Look-ups in named tables: a row name and a column name give one cell, copied from the table.

bip =
|  | rupinu | pogonu | lon | notiba | baduf | korovi | sazita | diravaz | sisosun |
|---|---|---|---|---|---|---|---|---|---|
| zovas | 100 | 124 | 144 | 130 | 153 | 158 | 122 | 126 | 157 |
| volibiz | 133 | 135 | 139 | 135 | 137 | 135 | 133 | 137 | 138 |
| zuse | 156 | 198 | 159 | 188 | 156 | 72 | 196 | 190 | 33 |
| nulav | 119 | 120 | 178 | 124 | 173 | 172 | 164 | 159 | 150 |
| toko | 131 | 133 | 143 | 136 | 142 | 146 | 134 | 135 | 147 |
| kuni | 91 | 112 | 164 | 170 | 104 | 106 | 110 | 129 | 178 |
| gofaz | 155 | 184 | 176 | 169 | 170 | 66 | 185 | 221 | 55 |
| ton | 196 | 129 | 83 | 86 | 99 | 130 | 92 | 148 | 124 |
| bugi | 117 | 110 | 151 | 141 | 112 | 134 | 126 | 126 | 162 |
| dama | 157 | 165 | 164 | 154 | 148 | 78 | 169 | 209 | 82 |
| nal | 100 | 100 | 174 | 155 | 102 | 123 | 116 | 134 | 179 |

nal, lon: 174
volibiz, baduf: 137
kuni, notiba: 170
zovas, pogonu: 124
bugi, diravaz: 126
zuse, rupinu: 156
gofaz, korovi: 66
gofaz, lon: 176
kuni, pogonu: 112
zovas, notiba: 130
bugi, sazita: 126
bugi, pogonu: 110
ton, pogonu: 129

daperu:
,mag,purep,suded,tati,nulurig,fanan,pem,luzasam
zos,-103,-34,-75,-78,-32,-40,43,11
difogeb,-325,66,-154,-220,-22,-16,-233,-112
gogosos,-354,-82,-127,34,18,-216,134,-147
lizufas,-308,574,-88,-314,-700,-210,36,556
supiv,110,-263,-115,228,-87,-255,293,-29
rabita,9,-302,-255,54,-206,-398,454,-175
lim,-111,688,92,-789,-435,60,-422,-216
rab,-158,-401,-261,74,-251,-618,633,-254
ziv,-144,19,-215,11,107,-160,90,-108
riz,-339,548,-120,-296,-629,-271,151,481
goseg,-190,545,-15,-250,-582,-330,299,484
moso,-158,-393,-181,551,340,-89,316,221
fusaro,-191,-373,-98,563,330,-46,353,241

What is the nulurig of lim in daperu? -435
What is the pem of zos in daperu? 43
What is the fanan of lizufas in daperu? -210
What is the mag of fusaro in daperu? -191
What is the luzasam of rab in daperu? -254
What is the suded of supiv in daperu? -115
What is the luzasam of gogosos in daperu? -147
What is the luzasam of riz in daperu? 481

susofit.csv
,lutu,nezi,sipak,fevu,gur,zela,rig,mefir,penotar
kofuf,38,50,55,52,63,64,32,50,59
fikefab,38,87,78,83,79,14,36,89,90
torufum,88,74,56,57,67,53,87,58,69
dok,23,65,73,84,51,47,21,91,63

mefir of torufum is 58
zela of fikefab is 14
fevu of fikefab is 83
gur of kofuf is 63
zela of kofuf is 64
fevu of torufum is 57
penotar of dok is 63
fevu of kofuf is 52
lutu of torufum is 88
sipak of torufum is 56
mefir of kofuf is 50
lutu of fikefab is 38
Which row has the largest mefir? dok

Table fozam
         tozomod  madig  dege  sodek  dozufup  zunena
gusepef      209    198   174    197      193     112
poko         181    169    84    174      166     197
meletim      207    224   140    158      215     106
rasam        170     37   172    204       48     195
doto          92     89   203    113      100     198
kon          139    102    94    150      115     152

tozomod of meletim = 207
dege of rasam = 172
sodek of gusepef = 197
zunena of rasam = 195
dege of kon = 94
tozomod of kon = 139
dege of poko = 84
dozufup of doto = 100
sodek of doto = 113
tozomod of poko = 181
sodek of rasam = 204
tozomod of rasam = 170
sodek of kon = 150
tozomod of doto = 92
zunena of poko = 197
madig of doto = 89
madig of meletim = 224
sodek of poko = 174
madig of poko = 169
zunena of doto = 198
Row with the largest sodek: rasam

punavo
|  | gemek | sifad |
|---|---|---|
| supapus | 15.817 | 8.454 |
| sezitu | -4.528 | 0.843 |
| mar | 3.868 | -0.019 |
| rugolu | -13.603 | 16.696 |
| vadu | -34.120 | -3.150 |
| bigop | 46.930 | 48.129 |
| gez | 50.984 | 49.563 |
| geme | 14.959 | -30.773 |
| sopa | 14.869 | 35.337 |
| ribasu | -11.856 | -80.186 |
| zini | -28.452 | 21.578 |
| poga | 4.599 | 6.289 |

sopa, sifad => 35.337
poga, sifad => 6.289
rugolu, gemek => -13.603
supapus, sifad => 8.454
zini, gemek => -28.452
geme, gemek => 14.959
ribasu, gemek => -11.856
bigop, gemek => 46.930
mar, sifad => -0.019
supapus, gemek => 15.817
zini, sifad => 21.578
ribasu, sifad => -80.186
vadu, sifad => -3.150

rom
cols = tuz, fetudu, fom
zamu: [175, 141, 226]
fidet: [108, 154, 170]
met: [79, 102, 79]
baripom: [104, 90, 181]
dokufal: [81, 90, 39]
moz: [202, 221, 94]
gif: [122, 232, 164]

moz, tuz: 202
moz, fom: 94
fidet, fom: 170
dokufal, fom: 39
fidet, tuz: 108
zamu, fetudu: 141
gif, fetudu: 232
baripom, fom: 181
met, tuz: 79
zamu, fom: 226
zamu, tuz: 175
met, fetudu: 102
dokufal, fetudu: 90
gif, tuz: 122
baripom, fetudu: 90
met, fom: 79
baripom, tuz: 104
Which row has the largest fetudu? gif

nogav
         mosemiz  vubes  vis  laratob  zadim  manu  zar
zir          147    144  147      119    127   157  138
vor          205    130  133      204    168   116  100
dulidaf      127    178  100      186    183   137  153
lupig        147    158  179      111     75    39  145
zol          188     72  182      193    211   103   61
bazu         191     86  169      201    203   102   74
lubabul      204    142  139      201    152   118  114
zivok        181    120  119      177    174   110  107
gubev         63     48   64      109    158    93  105
feval        176     89  185      159    177   115   86
pusu         187     84  189      187    197   106   69

What is the vubes of zol in nogav? 72
What is the laratob of gubev in nogav? 109
What is the laratob of lubabul in nogav? 201
What is the zar of zivok in nogav? 107
What is the mosemiz of dulidaf in nogav? 127
What is the mosemiz of bazu in nogav? 191
What is the vubes of zivok in nogav? 120
What is the vubes of pusu in nogav? 84

